Here is a tiny trained network, its code and every weight. The questions are about switching its units off for an input and a target symbol, where a switched-off unit gives its printed mean instead of its output.

import numpy as np


def w(rows, s, z=0):
    codes = np.array(rows[::2]) - 128.0
    scale = np.full(codes.shape[1], s)
    scale[-1] = z or s
    return codes * scale


def f(y):
    return np.maximum(y, 0)


def softmax(a):
    e = np.exp(a - a.max(-1, keepdims=True))
    return e / e.sum(-1, keepdims=True)


def log_softmax(a):
    a = a - a.max(-1, keepdims=True)
    return a - np.log(np.exp(a).sum(-1, keepdims=True))


def net(x, mask):
    ids = ['ΔΘΛαβγεμ'.index(c) for c in x.split()]
    T = len(ids)
    res = E[ids] + P[:T]
    u = 0
    for l in range(2):
        r = res
        for j in range(2):
            rows = slice(2 * j, 2 * j + 2)
            q, k, v = (r @ M[l][rows].T for M in (Q, K, V))
            z = softmax(np.where(np.tri(T) > 0, q @ k.T / 2**0.5, -1e9)) @ v
            o = O[l][rows]
            res = res + np.where(mask[u + j], z, o[:, -1]) @ o[:, :-1]
        u += 2
        y = f(res @ A[l][:, :-1].T + A[l][:, -1])
        res = res + np.where(mask[u : u + 8], y, B[l][:, -1]) @ B[l][:, :-1]
        u += 8
    return log_softmax(res[-1] @ U[:, :-1].T + U[:, -1])


Q, K, V, O, A, B = {}, {}, {}, {}, {}, {}
E = w([
[164,140,252,119],'Δ',
[117,163,213,87],'Θ',
[39,152,202,74],'Λ',
[241,103,99,44],'α',
[8,109,126,96],'β',
[81,31,17,146],'γ',
[75,215,37,7],'ε',
[166,60,212,174],'μ',
],0.0032)
P = w([
[150,76,150,101],'0',
[90,142,140,209],'1',
[79,71,172,87],'2',
[204,208,86,144],'3',
[89,67,155,52],'4',
[170,42,135,24],'5',
[79,67,148,54],'6',
[41,17,196,5],'7',
],0.0024)
Q[0] = w([
[130,80,254,135],'0.h0',
[245,191,106,211],'0.h0',
[50,10,174,29],'0.h1',
[79,179,236,122],'0.h1',
],0.021)
K[0] = w([
[102,148,55,35],'0.h0',
[71,209,96,204],'0.h0',
[161,66,145,2],'0.h1',
[104,36,76,157],'0.h1',
],0.023)
V[0] = w([
[111,112,7,122],'0.h0',
[101,214,120,57],'0.h0',
[124,59,177,206],'0.h1',
[8,141,116,141],'0.h1',
],0.021)
O[0] = w([
[146,80,58,216,44],'0.h0',
[89,189,194,200,4],'0.h0',
[127,27,173,122,225],'0.h1',
[4,115,111,133,50],'0.h1',
],0.015,0.0015)
A[0] = w([
[142,55,214,167,113],'0.n0',
[121,129,143,142,111],'0.n1',
[126,139,208,157,163],'0.n2',
[137,106,133,127,84],'0.n3',
[139,120,124,85,9],'0.n4',
[56,103,177,127,131],'0.n5',
[134,139,193,255,119],'0.n6',
[100,119,121,164,137],'0.n7',
],0.0085,0.0014)
B[0] = w([
[105,128,72,25,254],'0.n0',
[119,132,132,104,136],'0.n1',
[149,156,178,47,178],'0.n2',
[138,105,112,115,161],'0.n3',
[135,100,94,72,180],'0.n4',
[62,82,163,196,188],'0.n5',
[120,169,56,2,180],'0.n6',
[109,97,89,102,152],'0.n7',
],0.0089,0.0038)
Q[1] = w([
[119,127,79,6],'1.h0',
[81,98,129,84],'1.h0',
[146,185,139,189],'1.h1',
[141,107,156,118],'1.h1',
],0.013)
K[1] = w([
[189,41,193,2],'1.h0',
[206,155,176,94],'1.h0',
[104,72,178,29],'1.h1',
[140,94,78,145],'1.h1',
],0.0095)
V[1] = w([
[136,77,17,176],'1.h0',
[176,81,32,30],'1.h0',
[38,3,153,177],'1.h1',
[215,78,209,244],'1.h1',
],0.0067)
O[1] = w([
[80,205,164,229,108],'1.h0',
[115,71,47,255,253],'1.h0',
[13,97,222,177,127],'1.h1',
[216,111,224,216,72],'1.h1',
],0.0047,0.016)
A[1] = w([
[154,71,167,152,252],'1.n0',
[94,87,2,80,114],'1.n1',
[153,153,163,127,130],'1.n2',
[139,177,165,102,165],'1.n3',
[161,173,170,56,172],'1.n4',
[169,139,123,138,225],'1.n5',
[175,147,104,163,167],'1.n6',
[90,136,42,85,117],'1.n7',
],0.0073,0.0037)
B[1] = w([
[83,4,56,49,163],'1.n0',
[188,118,240,196,255],'1.n1',
[84,139,121,112,129],'1.n2',
[78,182,106,131,133],'1.n3',
[117,160,114,33,145],'1.n4',
[137,154,17,142,146],'1.n5',
[144,141,75,164,143],'1.n6',
[156,156,214,153,201],'1.n7',
],0.011,0.015)
U = w([
[139,134,138,43,8],'Δ',
[81,143,128,55,74],'Θ',
[29,140,132,89,147],'Λ',
[196,165,5,112,186],'α',
[22,114,92,179,221],'β',
[170,53,135,243,63],'γ',
[150,237,190,174,127],'ε',
[187,64,173,70,185],'μ',
],0.0028,0.0018)

Each question gives the input, a string of symbols that net reads in full, and the target symbol t.
The units are the heads (2 rows each of Q, K, V and O) and the neurons (one row each of A and B). Each row of codes is followed by its name. A weight is (code - 128) times the scale printed after its matrix; where a second scale follows, it is the last column's (O, A, B and U).
mask holds one flag per unit, layer by layer, with each layer's heads first. A switched-off unit (its flag False) gives its mean, the last column of its rows in O or B, instead of its output. The means were averaged over made-up inputs and are rounded, as every weight is.
A unit's drop is (log p(t) with every unit on - log p(t) with that unit switched off) / (log p(t) with every unit on - log p(t) with every unit switched off).
most important unit: the unit with the biggest drop
top k neurons: the k neurons with the biggest drops, biggest first
k most important neurons of layer l: the k neurons of layer l with the biggest drops, biggest first
heads that matter: for each layer, one digit per head in row order, 1 if its drop is at least 0.15 and else 0, layers parted by /
drop of u: that unit's drop, to one decimal
input ε γ ε μ, target ε: heads that matter => 11 / 01
input α Δ μ μ μ α Θ ε, target α: most important unit => 0.h1
input γ γ Λ Λ, target β: heads that matter => 11 / 01
input γ μ β, target β: heads that matter => 11 / 11
input α μ Δ, target α: heads that matter => 01 / 01
input μ μ ε ε ε, target ε: heads that matter => 11 / 01
input γ γ μ α β α, target α: heads that matter => 01 / 00
input α μ γ Δ Δ μ γ α, target α: heads that matter => 01 / 01
input α γ β, target α: heads that matter => 01 / 01
input Θ α γ α γ γ, target α: 2 most important neurons of layer 0 => 0.n0, 0.n6
input α Θ γ γ γ, target α: top 2 neurons => 1.n1, 0.n0
input γ ε β, target β: top 2 neurons => 1.n1, 0.n0
input ε μ γ, target ε: drop of 1.n1 => 0.3
input μ μ Λ γ α α α μ, target α: top neuron => 1.n1
input ε ε ε ε γ, target ε: drop of 1.h1 => 0.2
input μ β γ Λ ε ε ε, target ε: drop of 0.n0 => -0.2
